Known rows, with every step that occurs
fotu, sebotel, kupa, saret, pezi, putup: [  72 -134  264   66   86  258 -141 -222  132  102 -150 -215  449  196
 -123  -71  -53  -28   -4  190   47  175 -189  158  -64  233 -130  151
   -9  -65  -82  360  260  119  -15   44  205 -355  108 -410 -313  -44
  200   -8 -188  317  -79  250  -58   31    1  293  469   14 -325 -205]
kupa, saret, gipo, pezi, fale, gesefa, sukenog, putup, sebotel, fotu: [-152 -669 -103   53   40 -151  321  156 -367  -30  -73  566  -22  344
   68 -168  146 -280 -692  527  193  105 -328 -520   61  398 -358  271
  247   -3 -520  255   22 -117  -79  -47  225  284 -271 -267 -279 -321
   38  -41  215  226 -568   73  133  196 -459   30    7  557   37 -288]
fotu, sukenog, gesefa, mefu, putup, sebotel, kupa, saret, madez: [  31 -280   10   10   86   66 -218   -3  -24  -15   44  465  -27   59
 -229 -210  115   78   90  220  153  -65  390  -86  -23  748   44  -60
   78 -128   18  109  746  148   29  -17  189  -59 -287 -556  -28   63
    8  -12  -99  313  -66  264 -109 -147 -171  271  251 -100 -156 -506]
sebotel, kupa, putup, sukenog, gesefa, mefu: [-149 -144 -138   19  195   96 -272  -53  196 -152   93  -71 -124  337
 -248 -135  107 -193 -127  240  310   12 -143    1 -111  524 -237  -44
  502 -257 -141 -196  435  172  153 -100   18  100   27 -382   62  238
  213   24 -197   99 -103  -28 -270  170 -184   54  149  159 -127 -461]
gipo, gesefa, mefu, sebotel, fotu: [ -66 -428  -82  161   85  -57 -205  248  -20  -20   69  376   20  129
 -186 -272  102 -232 -228  280  115 -274  161  -95   93  447  -26 -132
  528 -203  161  -10  287   64  255   12  -80  315  -54 -173   83 -142
  199 -237 -102   -5   51   80 -290  175 -128   43   -6  280   13  -94]
fale, kupa, saret, gipo, gesefa, mefu, sebotel, fotu: [-159 -462   93   69   -8 -137  -78  364 -247   59 -116  451   42  224
 -258 -259  183 -444 -373  149   -8 -326  251 -396  129  365  123  -18
  367  -96 -170  226  500  116 -130  -50   50  166 -206 -333   86 -340
   41 -355   56   82   36  -24  -84   88 -286  239   38  164   96 -212]
sebotel, sukenog, gesefa, mefu, putup: [-147  -72 -135  134   52 -181 -181  219 -278 -173  -88  422 -123  107
 -335 -178   53 -174  150  308  229 -154    1 -120 -163  431   14 -257
  365  -79   22    5  768   96  218   59  -48  360 -216 -210   31   58
  140 -171 -188  -27   64   77 -165  -93 -250  223   53  271  -87 -333]
madez, kupa, saret, sebotel, sukenog, gesefa: [ -73 -331  153   20  -30  -77 -261  134 -220   74 -364  439   65  316
  -79 -157 -140 -223   17   44  131   99 -179   56   -7   11  125  -43
  -25   95 -326  -53  709  109  -61  -61  209  230 -214 -238 -114 -129
  163 -174  -86  226   75  -58  -85 -139 -258  170  633   18 -182 -266]
mefu, gesefa, sukenog, putup, sebotel: [ -36 -380 -186  259  208   85  -88   -8  103 -128  -63  245 -171  293
 -141 -359  204  -17 -255  628  115   88  295 -291   91  699 -306  116
   85   58   13   84  187  -54  276   62   81  124 -296 -308  -85   53
  -99   59  -34  194 -378   95   23  112 -110  -10 -204  381   11 -227]
gipo, gesefa, sukenog, mefu: [ -41 -350 -106   74  150  -60 -182    2   24 -201   61  288  -56  161
  -73 -132   -7   41  145  441  143 -164  329 -177  -55  400 -357 -233
   75 -135   81   43  265   75  189  127   36  160 -216 -303  -99 -217
  -73   17  -83   89 -154   44 -146   63 -267  -42  -35  313  129 -358]
putup, gesefa, mefu, sebotel, fotu: [ -44 -493 -121  179  227   12 -234  116  -27   46   -3  191    0  244
 -311 -312  138 -199 -253  355   65 -236  -81  -83  283  609  115  -76
  463 -126   44   47   28  -40  257  100  -88  222   80 -210   94  -37
   53 -315  -58   35   24  202 -157  213   65  105  -53  307   -8 -198]
madez, fotu, sukenog, putup, gesefa, mefu, sebotel, kupa, saret: [-308 -237  179  119  252   14 -248   -8   11   89   71  595  168  284
  -74 -365  339 -279 -226  351  250   10  148 -387  262  917   21  -56
  184 -126   -1  161  543   91  143  194   80  -48    5 -462   21  -63
  157 -282   86  238 -224  298 -386  164  -80  263   88   37 -138 -633]
madez, saret, fotu, sebotel, kupa, putup, gesefa, sukenog, mefu: [ -94 -356  227  126  439  -73 -359 -152   95  -78  -99   57  161  388
 -123 -267  -48  -46 -109  108  184  140  281  -34  -60  574 -157 -243
  127   93   98   18  439  222  256  150  186 -246  153 -447 -259 -198
  -32    6 -314  341 -405  220 -245  172   52  341  300   58 -190 -796]
mefu, gesefa, sukenog, putup, sebotel, kupa, saret, gipo, pezi: [  71 -541  169  -15  134   24 -121  -39  -89   12 -203  447   10  347
  -68 -367  107  -58 -230  545  241  110  344 -321   74  563 -359  239
  -66   38 -292  166  272  -40   96   47  364  183 -208 -474 -104  -94
   82  257   51  340 -331   51  126  167 -280   26  150   35   48 -409]
fale, kupa, saret, gipo, pezi, putup, sebotel, fotu, sukenog, gesefa: [-291 -706  -75  -41  186 -194  159   35 -599 -161 -372  617  -35  362
 -184   61  192 -234 -470  359  227   20  249 -338 -256  286  -57  366
  195  146 -362   -4  255   40 -298  -75  431  188 -228 -315 -126  -85
  112 -148  134  491 -426  -54  162  145 -302  -18  149  -58  -12 -328]
madez, gipo, pezi, fale, gesefa, mefu, sebotel, sukenog, putup: [-173 -493  -14  -19  151 -556   85  215 -137  -59  -62  893 -146  279
  -38 -403  244 -454 -319  434  257   -9 -799 -467  -51  536 -217  120
  421  249 -227  259  470 -184  195  108   21  455 -263 -119 -172  -48
  131   -2  -63   82 -175  123 -176  -54 -644  134 -147  546 -142 -189]
madez, fotu, sebotel, kupa: [ -16 -170  299  135  -87  265 -182 -151  112   70  -56  128  305  239
  216  -73   71   15   40  -99  207  297  217   58 -191  255   12 -190
  149   13  -58  -83  220  146  261   37  114  134  -86  -88   10 -229
  266 -157  -65  158  -87  109 -412  134  126  149  556  123 -320 -238]
fale, putup, sebotel, kupa, saret, gipo: [ 101 -280  143 -124 -178  293 -142 -186  114  141 -255   65   22  306
  -60  -27  112  141  -77  190   24  225  126 -172   -5  180  105  396
   54  158 -469  218  143  211  -82   16  447 -111 -215 -335   25  -41
   14   24  -31  344 -148   10 -147  253 -228  231  351  124 -113 -194]
pezi, mefu, gesefa, sukenog, putup: [  32 -310  -65  352  242   31  -17    1   66 -101  -36   35   14  329
 -106 -413   81 -119 -168  543   84  134  137 -550   97  655 -255  -99
  151  -40   36  249  332   -2  213  188 -122   39  -93 -321 -204 -173
 -185  129 -193  113 -241    9   37   20 -397   62 -132  439   86 -370]
fotu, sebotel, sukenog, mefu: [ -64 -372  145   64   95 -180 -261   12 -186 -302 -221  291   37  217
 -180 -225   55  -35  334  182   40  -53 -108   59 -177  135  -15 -260
  -95  152  134  132  381  -69  234  137   89  260 -290  -86 -123 -111
  161  -85 -315  215  -60  179 -308 -148  -43  228  196  177 -254 -329]
kupa, saret, gipo, pezi, fale, gesefa, mefu: [ -97 -365  114  -56  101 -258  248  242 -319  -28 -164  332  150  311
  -33 -187   68 -182  -58  169  119  -23 -664 -499  100  338  -46  114
  220    3 -451  315  174  -59 -178    4  144  156 -139 -371 -268 -282
 -190   33  154    0 -127  124   35   28 -660   77 -140  378  236 -266]
madez, fotu, sebotel, kupa, saret, putup, sukenog, mefu: [-164 -285  402   45   35  303 -385 -465   53   38 -124   27  345  450
  -40 -282   85 -111 -133   14  178  253  441 -148   15  431  136   48
  176 -104 -106   49  530  140  -62   89  297  -90  -50 -357 -131  -46
  289 -125 -126  356 -224   99 -375  154  -31  381  600  -50 -137 -620]
putup, sebotel, sukenog, gesefa: [-101 -503 -269  -56  145 -152 -150   61  -91  -74 -244  340 -266  282
 -170   55   96    3  -20  328  168  -63    2  114 -194  240  -39  103
  153  147  -96 -228  159   32  132  -70  265  455 -235  -94   40   70
   87 -128 -101  286 -101   29 -226  -34  -35  -70  189  214 -155 -106]
fotu, sebotel, kupa, putup, sukenog, mefu, gesefa: [ -57 -383   90   79  279   57 -399 -259  296 -188 -112 -114   25  294
 -239 -513  135 -192   40  165   68   94   87   48  -51  628 -225  -58
  259 -124   24   71  495   36  262  136   54  -17 -155 -339  -31  107
  135   99 -391  277 -130  181 -335  148   88  206   59  123 -264 -602]
sukenog, gesefa, mefu, sebotel, kupa, saret, gipo, pezi, fale: [ -19 -536   59  -31   96 -332  -93  176 -358  376  -99  554   93  225
 -131 -205  -34 -230   73   -2  214  -58 -385 -134   28  513  167   37
  276   61 -416   50  545   62  -31  113  468  240  -91 -368  -28 -240
   29   42  -59  397  166  183 -192  -49 -436  235  210  188  -50 -358]
pezi, gipo, gesefa, sukenog, putup: [-167 -290 -221  128  139  -91  -41  -10    4 -307  -99  360  -51  228
  100   69   85 -138 -340  543  301  -31  372 -390 -357  419 -556  -93
  139   10  -77  142  338   -7  159  199  -21  214 -163 -423 -107 -169
 -100   88   74  190 -324  -21  -93  145 -380  -88  -13  449   13 -308]
madez, saret, kupa, putup, gesefa: [-213 -127   75   -1  191  -14  -82 -243  264   45 -180 -166  -35  272
 -150  -58   35 -222 -150  -93  114  223 -197  -23  149  443 -146  256
  360 -109 -153  151   13  180  -50   70  -18 -351   26 -321  -78  145
 -157  -67  -63  248 -104   23 -152  241  -68  190  108  168   91 -254]
sukenog, putup, sebotel, kupa: [-106 -214  -23   73  -15  179 -153 -102  237   24  -66  270 -111   88
  -49  -66  148   30   30  342  239  153  -51  -24  -49  285 -212   30
  188   51 -166   44  132  147  233 -214  178  141 -232 -123  139   -9
   87   91 -140  297 -116   45 -271  141   57   67  246  278 -269  -67]
gipo, pezi, mefu, sebotel, kupa, saret, putup: [ 102 -507  411  -42  -11   -5 -240 -254   61  262 -137   13  146  239
 -118 -419  -36  -80  148  142   63  171  109 -154  142  288  200  321
  194  -31 -180  269  247   30   12   85  423 -202    9 -317  -96  -18
  191  206 -297  379  290  -40  -87   50 -335  180  424  -97   34 -133]
kupa, saret, fotu, sukenog: [-256 -235  255 -182   17   71  -50   24 -252 -174  -82   48  129  365
  185   46   81  252   37   15  -37  261  391  -11  -76  312  -49   89
 -258 -110  -28  174  438   80   65  119  283 -214 -131 -513 -280  -67
   28  -52   84  215  -96  194 -106  -55 -176  138  146 -108   62 -475]
pezi, gipo, gesefa, sukenog, putup, sebotel: [-188 -488 -341   78  196  -81  -45  -34   36 -284 -127  413 -130  280
   57   31  183  -89 -435  713  281  -21  369 -339 -294  512 -459  153
  131  171  -42    5  143  -27  168  115  118  268 -198 -373  -73  -39
 -107   71   69  334 -420   19 -143  167 -274  -59  -22  399  -25 -219]
madez, saret, kupa, putup, gesefa, sukenog, mefu, sebotel: [-137 -382   52  143  283 -188 -266 -246  147  173   84   51 -147  239
 -290 -477   18 -313 -149  227   51   56   76  -52  394  899    4  205
  303  -34   -9  172  173  124  112  305  132 -407 -132 -390 -124  142
 -144 -150 -231  403 -174  190  -94  121  -62  440  -56  264   33 -481]
sukenog, gesefa, mefu, putup, sebotel: [-156 -179 -271  242  104   -3 -112  124 -150    6 -127  332 -179   93
 -302 -192  190  -30  121  363  197   -1   33 -138  -61  598  127   29
  403   40  -20 -113  470  115  173  -96   98  188 -257 -172   55  170
  -12 -107 -149  173   37  117 -172  -31 -121  251 -103  286  -56 -179]
mefu, sebotel, kupa, saret, putup, gesefa, sukenog: [ 196 -439  102   13  106  175 -426 -346  272  172   20  -83   53  371
 -220 -359  -45  -25 -140  419   -7   20  599  -48  265  680  -12  207
   10 -116 -186  279  206  -14  104  275  392 -299   -1 -550   20  -39
   26  -20   18  291  -72  112   -4  241   -1   74  323  110   45 -404]
saret, pezi, putup, sebotel: [ -22 -368 -124   -2  140  152   28 -165   53   35 -237 -105  156  212
 -216   10   31   62 -202  499  132   56 -195   52  -43  359  -92  469
  249  180   19   57 -163   90   40  -14  189  -58   31 -268 -257  278
  -36  -45 -143  306 -134  205    3   34  -75  151   99  169  -71   99]
fale, kupa, putup, sukenog: [-373 -202  -45 -130  -23   33  -43  -91  150 -299  -32 -174 -249  322
  -90  -98  304 -186 -163  158   52  128  -93  -73 -139  252 -272  265
  282 -104 -219   68  138   40   76  -94   26 -128 -303 -341   14  344
   34 -110  -78   52  -67 -101  -39  152 -154   72  -35  160  -50 -168]
fotu, sukenog, gesefa, mefu, sebotel, kupa, saret: [ -32 -257   76  102  145  -61 -322   92  -67  112  165  396  -42  227
 -126 -280   94  -58  175  204   61  -56  196   -1  137  743  160 -100
   32 -184  -73   93  676  123  117  135  341  -71 -189 -451   41  -72
  199 -138  -75  285    5  227 -251  -35 -150  126  147   33 -198 -510]
kupa, putup, sukenog, mefu: [-361 -232  -47  -74  111   21 -225 -191   10 -231  -33 -152 -163  249
 -148 -176  235 -122   18  202  132  132 -201  -32  -19  396 -231  156
  284 -139  -65   -3  191   31  139   51    1  -26 -160 -318 -102  337
  119   10 -248  175 -128   75 -221   80 -192  194 -120  199   -8 -374]
kupa, saret, sebotel, fotu, sukenog, gesefa, mefu: [  74 -358  109  310  136  -32 -234  248 -429 -150  -20  327  127  416
 -184 -124  -22 -183 -297  131   73  -69   65 -191   25  382   -2 -201
  153 -158  -23   98  600   24  -60   21  -11   81  -66 -320 -230 -258
  298 -218  -36  125 -128  144 -129    6 -276   93  311  135  -47 -567]
mefu, gesefa, sukenog, putup, sebotel, kupa, saret, madez, fotu: [ -27 -348  157  160  156  326 -147 -128  262  240  106  314  100  171
  -29 -338  209 -128 -578  253  237  109  512 -357  242  780 -216   13
  177 -140 -103   72  358  126   65  -21    4   21 -121 -537 -138 -149
  -30  -61   62  234 -457  148   27   79  -78  172  251  107  -49 -397]
pezi, fale, kupa, saret: [-398 -123   -3  -20  -64  -54  129   86  -80   96  116   41  -40  150
   10   44  193 -155   61 -125 -161  114 -598 -188  142  189   45   53
   82 -112 -430  359  253  101 -141  -21  129 -218 -289 -326  -48 -234
 -225 -236   88   92   11   74  -13   13 -251  173   26  391  -21 -106]
pezi, putup, sukenog, gesefa, mefu, sebotel, fotu: [-227 -471 -366  236  305   -2 -254  -43 -187   51   80  171   -7  338
 -329 -248  145 -312 -569  527  293  -67  104  -61   78  726   89  141
  732 -131  -19 -217  315   71  157  -11  102  308  102 -288    6  201
  241 -262 -142  205 -301  119 -115  252 -122  163   -1  344 -134 -303]
saret, kupa, putup, sukenog: [-190 -214   43 -191 -101  182  -53 -307  248 -207   23 -396  -69  345
  -77 -147   73 -131 -187  115   81  300  -33  163  -25  386 -290  404
  255 -244 -154   79   86   45   72   32   21 -238 -211 -333  -70  414
   86   26  -92  230   31  -28 -155  125  -84  246  166  115   14 -249]

Rows
[  91 -340  -21  -43  -12  -25 -223 -181   30  -73  -43  459  -31   52
   35 -133   66   23  -52  241  189   33  606 -297 -238  584 -432 -137
  114   -6   77  183  631   33  153  252 -141  129 -288 -431 -196 -115
  -86  141  -91  153 -128   96  -23 -139 -487  229  110  238  101 -433] => saret, madez, gipo, gesefa, sukenog, mefu, putup
[ -77 -436  -47 -127   59   29 -256 -194   -8   62   -5  414  -73  114
    7 -170  274   16 -170  326   65  114  475 -281   13  675 -274  229
  -30    3   -1  180  513   11   -5  147   35  -35 -271 -522 -235  -12
  -18   69  -10  317 -272  162   -3 -126 -437  350   90   89  103 -422] => kupa, saret, madez, gipo, gesefa, sukenog, mefu, putup, sebotel
[ -96 -313  256 -188  111   45 -351   64  132  285   52  268  183  324
   77 -171  118  -81 -221   53   86  111  315  -82   67  551   13   80
  186  -64  -78   54  708  224  121   19  190  -11  153 -465  -52 -242
  189  -16  -11  215   67  108 -339   42 -266  318  322  -55  -21 -426] => madez, gipo, gesefa, mefu, sebotel, kupa, saret, fotu
[-155 -470  -75  102  256 -102 -205  101 -109 -305   33  168  -41  316
 -309 -382  255 -308 -340  354   34 -129  -29 -145  124  780  -64   53
  365 -130  202  100  211 -103  274  313 -134  -34   26 -340  -23  191
  222 -265 -108  109 -159  237 -266  182  -66  100 -200  130  -21 -443] => kupa, putup, gesefa, mefu, sebotel, fotu, sukenog
[ -43 -269  216  -37   37  167 -116 -129   18  181  -19  396  127  161
  169  123   40   33 -148 -238  267  104  519  -93 -164  471  -81 -194
   78 -225 -175  -48  550  220 -103   50  152   33 -136 -488 -121 -236
   65 -143  105  295 -155  133 -184  -73 -152    6  511  -88 -123 -508] => sebotel, kupa, saret, madez, fotu, sukenog, gesefa
[ -29 -492  -38   86  191  -62 -184 -230  200   25   70  -95 -163  170
 -423 -536   20 -290  -75  393   -3  -31   86    1  259  829 -136  165
  199  -84  -31  220  154  -33  167  314   38 -358 -232 -340  -75  160
 -155  -78 -228  414   72  172  -95    7   53  421 -144  276   33 -457] => saret, kupa, putup, gesefa, sukenog, mefu, sebotel
[  50 -355   69  -65  353  129 -410 -311  251  330   -3   60  235  236
 -255 -240  212 -194 -363  246  146   79  -83 -196  281  799   31  238
  233   77 -142  253  256   23  -41  130   -9 -173  330 -618  -84    6
  -47   36  -25  298 -237  247   -8   89 -259  317  213   31  -55 -354] => pezi, putup, gesefa, mefu, sebotel, kupa, saret, madez, gipo
[ -71 -447 -217   -4   92  -26 -304 -189   73  -73  137  391  -39   21
  -55 -178   -9  -48  -39  676  213 -134  563 -129 -121  769 -165  -66
  293    5  -58   18  434  198  286  239  200  237 -207 -391  132 -157
  -61  -16 -147  301 -190  183 -222  182  -62  234  212  332 -165 -470] => pezi, gipo, gesefa, sukenog, mefu, putup, sebotel, kupa
[-169 -422  -74  222  122 -195 -125  270 -135 -312   11  787  -20  169
 -144 -315  196 -278 -295  463  223 -238  342 -326  -92  592 -272 -204
  361 -141  296  141  624    8  276  111  -75  274 -242 -241   -1 -102
  248 -151  -85  142 -158  130 -374  111 -255   27 -112  247  -75 -340] => gipo, gesefa, mefu, sebotel, fotu, sukenog, putup
[ -95 -404  -81 -187  137  102 -203 -198   39  104 -252  107  257  239
  -76   74   90  -71 -207  387  228  122  317 -135  -59  332 -148  389
  167  113 -258   21  136  225 -134  -78  366   93   93 -405   37 -187
   26  120   51  410 -358   40 -245  291 -200   73  328   60    5 -214] => pezi, putup, sebotel, kupa, saret, gipo, gesefa
[   6 -508   30  140  255  -10 -374 -271  -14  104 -123   53  -50  322
 -395 -461   57 -101  -40  453  -50  -94  431 -259  334  733   90  172
    5  -18  -72  318  283  -91   -8  336  300 -295 -115 -505 -149    4
 -130  -74  -84  364  -92  178   25   50 -133  237  -74  198  198 -482] => kupa, saret, putup, gesefa, sukenog, mefu, sebotel
[ 201 -441  193   77    6  -14 -239  -46   17  300   88  224  -23  180
  -65 -486  -46 -139   -7  436    5  -56  389 -228  309  727   65  -33
   35  -56 -429  332  334  110   48  134  374  -19 -342 -413  -27 -405
  -40  -85  -49  233 -197  199   15   23 -174  253   95  410 -109 -517] => fale, gesefa, sukenog, mefu, sebotel, kupa, saret, gipo
[  61 -134  241   41  -62   16 -271   86 -117 -105 -255  319  377  189
  -99 -264   67 -126  207  142  132   30  417 -209 -205  391  -80 -155
   41  -39  -23  285  840  123   74   88  121   39 -146 -409    1 -295
  164   64  -83  166   36  149 -355   54 -257  390  344    8  -98 -504] => fotu, sebotel, kupa, saret, gipo, gesefa, mefu, putup
[ -55 -245    3  170  176  237 -231  -79  236   80  153  151  -74  242
 -109 -370  188  -65 -224  536   61  138  225 -205  311  715 -263   93
    7 -185 -184  214  324   76  172   -3  179  -74 -176 -457  -11  -99
   54   47   -2  220 -390  115   18  202  -32   69   68  242 -103 -381] => mefu, gesefa, sukenog, putup, sebotel, kupa, saret
[  -7 -508  252  -31  105 -111 -309 -211 -353  198   39  304  186  161
 -152 -409  -21 -126   32  507  237   81  261 -137  170  584   -7  203
   25   87 -260  190  285   37   90  236  490  -15  -59 -486 -152 -102
  200  139 -156  427 -260  182  102   99 -343  333  198   41  -39 -457] => gesefa, sukenog, mefu, sebotel, kupa, saret, gipo, pezi, putup
[ -72 -336   -4  365  101 -114   26  260  -63 -228   70  642 -124  161
 -157 -485  194 -313 -368  541  145 -159  109 -433   94  713 -111 -188
  430 -135   30  300  463  -25  236    9  -87  175 -373 -180  -44 -132
  152 -244  -59   17 -276  175 -153   92 -186   53 -254  499 -178 -326] => fale, gesefa, mefu, sebotel, fotu, sukenog, putup
[   7 -540 -192  -11   -2 -122 -165  -28 -250 -138 -222  482  -30  167
 -125 -234   48   27   50  612  187  -70  722 -285 -171  628 -184   89
  112  191   37    5  412   83  181  199  236  296 -387 -295  -26  -89
 -110   42  -90  306 -181  140 -181   16 -282  273   -6  271  119 -414] => saret, gipo, gesefa, sukenog, mefu, putup, sebotel
[-243 -294  256  -79  -93  165  -67 -118 -232   32 -189  526  211  372
  233    3  256  -66 -304  194  292  352  423 -363  -73  534  -47  216
  -50  145 -231   33  389  178  -36   81  337  130 -199 -341  -38 -137
  229 -106  170  441 -452  144 -368   97 -197  234  425  -17 -143 -502] => madez, fotu, sukenog, putup, sebotel, kupa, saret, gipo
[-301 -223   36 -104 -101   86  -78  158 -237  -30 -359  559  223  195
  -93 -331  158 -148   74  355  154   88  148 -343  121  482  227  240
  121   99 -144   -1  706  206  -43    0  187  161 -228 -405   44   45
  -46 -108   77  179  -57    7 -173   11 -443  431  175  -88  148 -229] => madez, kupa, saret, gipo, gesefa, mefu, putup, sebotel
